Below are the code and all the weights of a small trained network. Each question names an input and a class and asks about switching units off, where a switched-off unit gives its printed mean instead of its output.

import numpy as np


def w(rows, s, z=0):
    codes = np.array(rows[::2]) - 128.0
    scale = np.full(codes.shape[1], s)
    scale[-1] = z or s
    return codes * scale


def norm(h):
    return h / np.sqrt((h * h).mean(-1, keepdims=True) + 1e-5)


def f(y):
    return np.maximum(y, 0)


def log_softmax(a):
    a = a - a.max(-1, keepdims=True)
    return a - np.log(np.exp(a).sum(-1, keepdims=True))


def net(x, mask):
    res = np.array(x, float).reshape(1, 5) / 4 @ E
    u = 0
    for l in range(4):
        y = f(norm(res) @ A[l][:, :-1].T + A[l][:, -1])
        res = res + np.where(mask[u : u + 7], y, B[l][:, -1]) @ B[l][:, :-1]
        u += 7
    return log_softmax(norm(res)[-1] @ U[:, :-1].T + U[:, -1])


A, B = {}, {}
E = w([
[253,119,79,99,135,102],'x0',
[131,147,231,76,135,71],'x1',
[182,105,174,174,41,180],'x2',
[129,87,95,103,154,196],'x3',
[188,41,125,129,81,155],'x4',
],0.0082)
A[0] = w([
[67,122,119,138,174,126,53],'0.n1',
[103,85,109,110,108,117,99],'0.n2',
[196,110,246,119,91,122,99],'0.n3',
[166,130,176,128,140,132,82],'0.n4',
[45,164,157,131,135,205,11],'0.n5',
[64,91,139,67,201,83,203],'0.n6',
[222,111,80,138,102,122,60],'0.n7',
],0.012,0.0012)
B[0] = w([
[122,200,154,60,159,188,186],'0.n1',
[145,202,189,147,184,44,149],'0.n2',
[126,89,239,100,39,110,255],'0.n3',
[113,116,163,139,82,104,170],'0.n4',
[96,67,130,251,167,139,216],'0.n5',
[133,204,65,2,88,229,238],'0.n6',
[221,144,55,165,180,156,245],'0.n7',
],0.01,0.007)
A[1] = w([
[141,125,71,116,124,65,3],'1.n1',
[11,139,100,219,202,86,156],'1.n2',
[249,149,25,189,101,81,54],'1.n3',
[108,77,160,104,102,48,159],'1.n4',
[78,146,82,73,144,78,157],'1.n5',
[219,102,90,146,145,138,90],'1.n6',
[146,144,48,159,139,135,89],'1.n7',
],0.012,0.0016)
B[1] = w([
[155,105,119,151,140,126,144],'1.n1',
[136,122,115,221,136,191,190],'1.n2',
[214,7,50,83,175,134,254],'1.n3',
[161,145,159,148,77,108,169],'1.n4',
[118,199,95,83,133,105,173],'1.n5',
[141,58,92,117,163,131,218],'1.n6',
[117,124,146,132,111,81,188],'1.n7',
],0.014,0.0091)
A[2] = w([
[147,68,168,153,128,53,150],'2.n1',
[151,66,173,107,123,65,71],'2.n2',
[110,97,179,101,144,160,86],'2.n3',
[180,146,198,140,6,91,125],'2.n4',
[104,59,65,136,114,82,2],'2.n5',
[119,79,73,103,145,115,88],'2.n6',
[152,97,106,71,70,38,90],'2.n7',
],0.011,0.0027)
B[2] = w([
[136,185,131,57,95,118,213],'2.n1',
[78,212,191,114,183,169,205],'2.n2',
[99,146,75,199,106,93,149],'2.n3',
[70,24,158,139,132,7,253],'2.n4',
[178,115,103,93,182,146,181],'2.n5',
[165,119,142,117,182,87,202],'2.n6',
[91,53,183,188,162,137,215],'2.n7',
],0.011,0.0065)
A[3] = w([
[182,63,100,181,47,99,254],'3.n1',
[59,236,69,59,141,96,73],'3.n2',
[111,130,33,97,152,170,219],'3.n3',
[137,122,203,57,92,138,95],'3.n4',
[136,80,255,65,44,67,208],'3.n5',
[160,143,100,59,87,127,58],'3.n6',
[93,122,106,104,201,45,4],'3.n7',
],0.012,0.00088)
B[3] = w([
[118,145,131,55,162,102,216],'3.n1',
[128,202,126,45,90,192,219],'3.n2',
[149,142,195,111,68,95,222],'3.n3',
[99,131,143,171,121,119,185],'3.n4',
[90,157,104,169,111,6,254],'3.n5',
[108,122,107,175,168,130,171],'3.n6',
[101,50,179,120,73,184,162],'3.n7',
],0.018,0.0096)
U = w([
[125,229,151,66,113,187,117],'0',
[99,121,190,167,108,4,66],'1',
[227,55,119,109,185,127,252],'2',
[118,130,153,253,158,220,33],'3',
],0.012,0.0026)

Each question gives the input, the list of numbers given to net, and the class t.
The units are the neurons (one row each of A and B). Each row of codes is followed by its name. A weight is (code - 128) times the scale printed after its matrix; where a second scale follows, it is the last column's (A, B and U).
mask holds one flag per neuron, layer by layer. A switched-off neuron (its flag False) gives its mean, the last column of its row in B, instead of its output. The means were averaged over made-up inputs and are rounded, as every weight is.
A unit's drop is (log p(t) with every unit on - log p(t) with that unit switched off) / (log p(t) with every unit on - log p(t) with every unit switched off).
The circuit of an input: a set's keep is (log p(t) with only the set's units on - log p(t) with every unit switched off) / (log p(t) with every unit on - log p(t) with every unit switched off). Starting from the 12 units with the biggest drops (on a tie, the unit counted first), units are removed one at a time, each time the one whose removal leaves the highest keep (on an exact tie, the one counted first), for as long as the keep stays at least 0.8.
units of the circuit, in order: the units of the circuit, biggest drop first
most important unit: the unit with the biggest drop
k most important neurons: the k neurons with the biggest drops, biggest first
drop of u: that unit's drop, to one decimal
input [-6,4,2,6,-2], class 3: most important unit => 0.n5
input [-3,-2,-1,2,-3], class 3: units of the circuit, in order => (0.n5, 1.n2)
input [-6,-5,3,-6,4], class 3: 2 most important neurons => (0.n3, 1.n2)
input [5,3,6,0,3], class 1: units of the circuit, in order => (0.n3, 3.n5)
input [-7,-5,4,4,7], class 3: 2 most important neurons => (0.n3, 1.n3)
input [-7,-5,-6,5,7], class 3: 3 most important neurons => (0.n5, 1.n2, 2.n1)
input [-6,-3,-4,3,0], class 0: 2 most important neurons => (0.n6, 0.n1)
input [-5,-5,-1,-6,6], class 3: 3 most important neurons => (0.n3, 1.n2, 0.n7)
input [-3,0,1,4,4], class 1: 4 most important neurons => (1.n3, 0.n7, 1.n6, 0.n1)
input [0,4,-4,-2,3], class 0: 2 most important neurons => (0.n6, 3.n2)
input [-7,4,-5,8,3], class 0: drop of 0.n6 => 1.5
input [-6,-3,-2,3,4], class 3: drop of 0.n5 => 0.3
input [8,7,2,7,-5], class 1: drop of 0.n3 => 3.0
input [-3,-1,-4,5,-3], class 0: units of the circuit, in order => (0.n6)
input [-8,-8,3,4,5], class 3: drop of 1.n3 => 0.1
